Below are the code and all the weights of a small trained network. Each question names an input and a target symbol and asks about switching units off, where a switched-off unit gives its printed mean instead of its output.

import numpy as np


def w(rows, s, z=0):
    codes = np.array(rows[::2]) - 128.0
    scale = np.full(codes.shape[1], s)
    scale[-1] = z or s
    return codes * scale


def norm(h):
    return h / np.sqrt((h * h).mean(-1, keepdims=True) + 1e-5)


def f(y):
    return np.maximum(y, 0)


def softmax(a):
    e = np.exp(a - a.max(-1, keepdims=True))
    return e / e.sum(-1, keepdims=True)


def log_softmax(a):
    a = a - a.max(-1, keepdims=True)
    return a - np.log(np.exp(a).sum(-1, keepdims=True))


def net(x, mask):
    ids = ['αβγεζηθλμξπστφψ'.index(c) for c in x.split()]
    T = len(ids)
    res = E[ids] + P[:T]
    u = 0
    for l in range(2):
        r = norm(res)
        for j in range(2):
            rows = slice(2 * j, 2 * j + 2)
            q, k, v = (r @ M[l][rows].T for M in (Q, K, V))
            z = softmax(np.where(np.tri(T) > 0, q @ k.T / 2**0.5, -1e9)) @ v
            o = O[l][rows]
            res = res + np.where(mask[u + j], z, o[:, -1]) @ o[:, :-1]
        u += 2
        y = f(norm(res) @ A[l][:, :-1].T + A[l][:, -1])
        res = res + np.where(mask[u : u + 4], y, B[l][:, -1]) @ B[l][:, :-1]
        u += 4
    return log_softmax(norm(res)[-1] @ U[:, :-1].T + U[:, -1])


Q, K, V, O, A, B = {}, {}, {}, {}, {}, {}
E = w([
[6,196,104,177],'α',
[43,65,87,90],'β',
[120,143,197,57],'γ',
[113,179,163,169],'ε',
[147,115,114,86],'ζ',
[102,126,134,172],'η',
[141,145,68,111],'θ',
[144,109,93,130],'λ',
[91,108,72,138],'μ',
[146,110,102,93],'ξ',
[71,152,54,40],'π',
[87,131,159,150],'σ',
[139,135,223,75],'τ',
[112,78,191,140],'φ',
[156,138,95,133],'ψ',
],0.022)
P = w([
[53,159,114,57],'0',
[125,118,57,105],'1',
[105,129,84,32],'2',
[203,94,1,115],'3',
[182,103,12,94],'4',
[56,151,85,27],'5',
],0.0038)
Q[0] = w([
[106,236,236,133],'L0H1',
[211,157,23,93],'L0H1',
[92,2,254,27],'L0H2',
[23,88,193,109],'L0H2',
],0.007)
K[0] = w([
[173,144,131,192],'L0H1',
[74,115,187,96],'L0H1',
[102,2,158,136],'L0H2',
[42,155,171,83],'L0H2',
],0.0087)
V[0] = w([
[201,67,100,148],'L0H1',
[167,136,93,154],'L0H1',
[2,107,98,90],'L0H2',
[212,247,136,178],'L0H2',
],0.0066)
O[0] = w([
[198,85,104,158,107],'L0H1',
[156,175,97,190,87],'L0H1',
[156,154,64,120,189],'L0H2',
[49,225,193,3,1],'L0H2',
],0.0057,0.0046)
A[0] = w([
[134,255,149,147,6],'L0N1',
[100,134,142,114,187],'L0N2',
[135,128,201,167,73],'L0N3',
[153,164,67,37,182],'L0N4',
],0.0084,0.0024)
B[0] = w([
[2,67,253,136,147],'L0N1',
[133,32,98,214,160],'L0N2',
[116,220,99,176,186],'L0N3',
[191,153,195,254,252],'L0N4',
],0.0065,0.0044)
Q[1] = w([
[87,65,137,188],'L1H1',
[96,180,35,143],'L1H1',
[2,36,82,79],'L1H2',
[102,219,35,55],'L1H2',
],0.0076)
K[1] = w([
[167,101,189,94],'L1H1',
[123,12,175,149],'L1H1',
[99,105,172,92],'L1H2',
[25,195,114,66],'L1H2',
],0.011)
V[1] = w([
[134,118,108,97],'L1H1',
[60,96,93,95],'L1H1',
[65,2,141,125],'L1H2',
[151,166,145,122],'L1H2',
],0.013)
O[1] = w([
[54,103,231,18,84],'L1H1',
[1,155,162,120,70],'L1H1',
[175,60,157,157,255],'L1H2',
[34,164,170,208,90],'L1H2',
],0.0063,0.0061)
A[1] = w([
[128,188,47,48,6],'L1N1',
[195,196,110,107,166],'L1N2',
[109,126,23,73,212],'L1N3',
[141,198,49,1,98],'L1N4',
],0.0089,0.0014)
B[1] = w([
[187,116,209,71,170],'L1N1',
[109,179,104,198,253],'L1N2',
[78,103,78,9,221],'L1N3',
[178,132,178,11,173],'L1N4',
],0.011,0.0026)
U = w([
[45,168,121,140,229],'α',
[107,96,97,82,142],'β',
[115,144,163,101,75],'γ',
[65,163,195,169,109],'ε',
[138,159,123,135,3],'ζ',
[83,127,103,169,54],'η',
[172,228,89,71,211],'θ',
[142,121,98,98,23],'λ',
[119,118,61,75,219],'μ',
[153,145,109,112,7],'ξ',
[139,140,120,7,134],'π',
[101,129,137,125,47],'σ',
[118,148,216,76,135],'τ',
[204,58,157,146,187],'φ',
[150,230,119,209,111],'ψ',
],0.014,0.0042)

Each question gives the input, a string of symbols that net reads in full, and the target symbol t.
The units are the heads (2 rows each of Q, K, V and O) and the neurons (one row each of A and B). Each row of codes is followed by its name. A weight is (code - 128) times the scale printed after its matrix; where a second scale follows, it is the last column's (O, A, B and U).
mask holds one flag per unit, layer by layer, with each layer's heads first. A switched-off unit (its flag False) gives its mean, the last column of its rows in O or B, instead of its output. The means were averaged over made-up inputs and are rounded, as every weight is.
A unit's drop is (log p(t) with every unit on - log p(t) with that unit switched off) / (log p(t) with every unit on - log p(t) with every unit switched off).
The circuit of an input: a set's keep is (log p(t) with only the set's units on - log p(t) with every unit switched off) / (log p(t) with every unit on - log p(t) with every unit switched off). Starting from all 12 units, units are removed one at a time, each time the one whose removal leaves the highest keep (on an exact tie, the one counted first), for as long as the keep stays at least 0.8.
circuit, biggest first: the units of the circuit, biggest drop first
top k neurons: the k neurons with the biggest drops, biggest first
k most important neurons of layer l: the k neurons of layer l with the biggest drops, biggest first
which heads matter: for each layer, one digit per head in row order, 1 if its drop is at least 0.15 and else 0, layers parted by /
drop of u: that unit's drop, to one decimal
input σ φ τ φ π, target π: circuit, biggest first -> L1N4
input θ μ θ τ, target θ: circuit, biggest first -> L1H2; L0N4; L1N2
input θ φ θ, target θ: circuit, biggest first -> L1H2; L0N4; L1N4; L0H2
input α α ε, target ε: which heads matter -> 00 / 00
input π φ ψ τ, target τ: which heads matter -> 00 / 11
input τ θ τ, target θ: which heads matter -> 00 / 11
input η ψ ψ λ, target ψ: top 2 neurons -> L0N4; L1N2
input η α π τ, target τ: which heads matter -> 00 / 10
input α φ γ, target φ: circuit, biggest first -> L1H2; L0H2
input φ α τ ψ γ, target ψ: which heads matter -> 00 / 01
input τ ψ ψ ψ, target ψ: which heads matter -> 01 / 01
input β φ φ θ, target θ: 2 most important neurons of layer 0 -> L0N4; L0N2
input ψ μ η ψ ψ τ, target ψ: drop of L1H1 -> 0.1
input τ ψ τ, target ψ: drop of L0H2 -> 0.2
input φ β α φ η γ, target φ: drop of L0H2 -> 0.3
input φ φ ε, target ε: drop of L0H2 -> 0.1
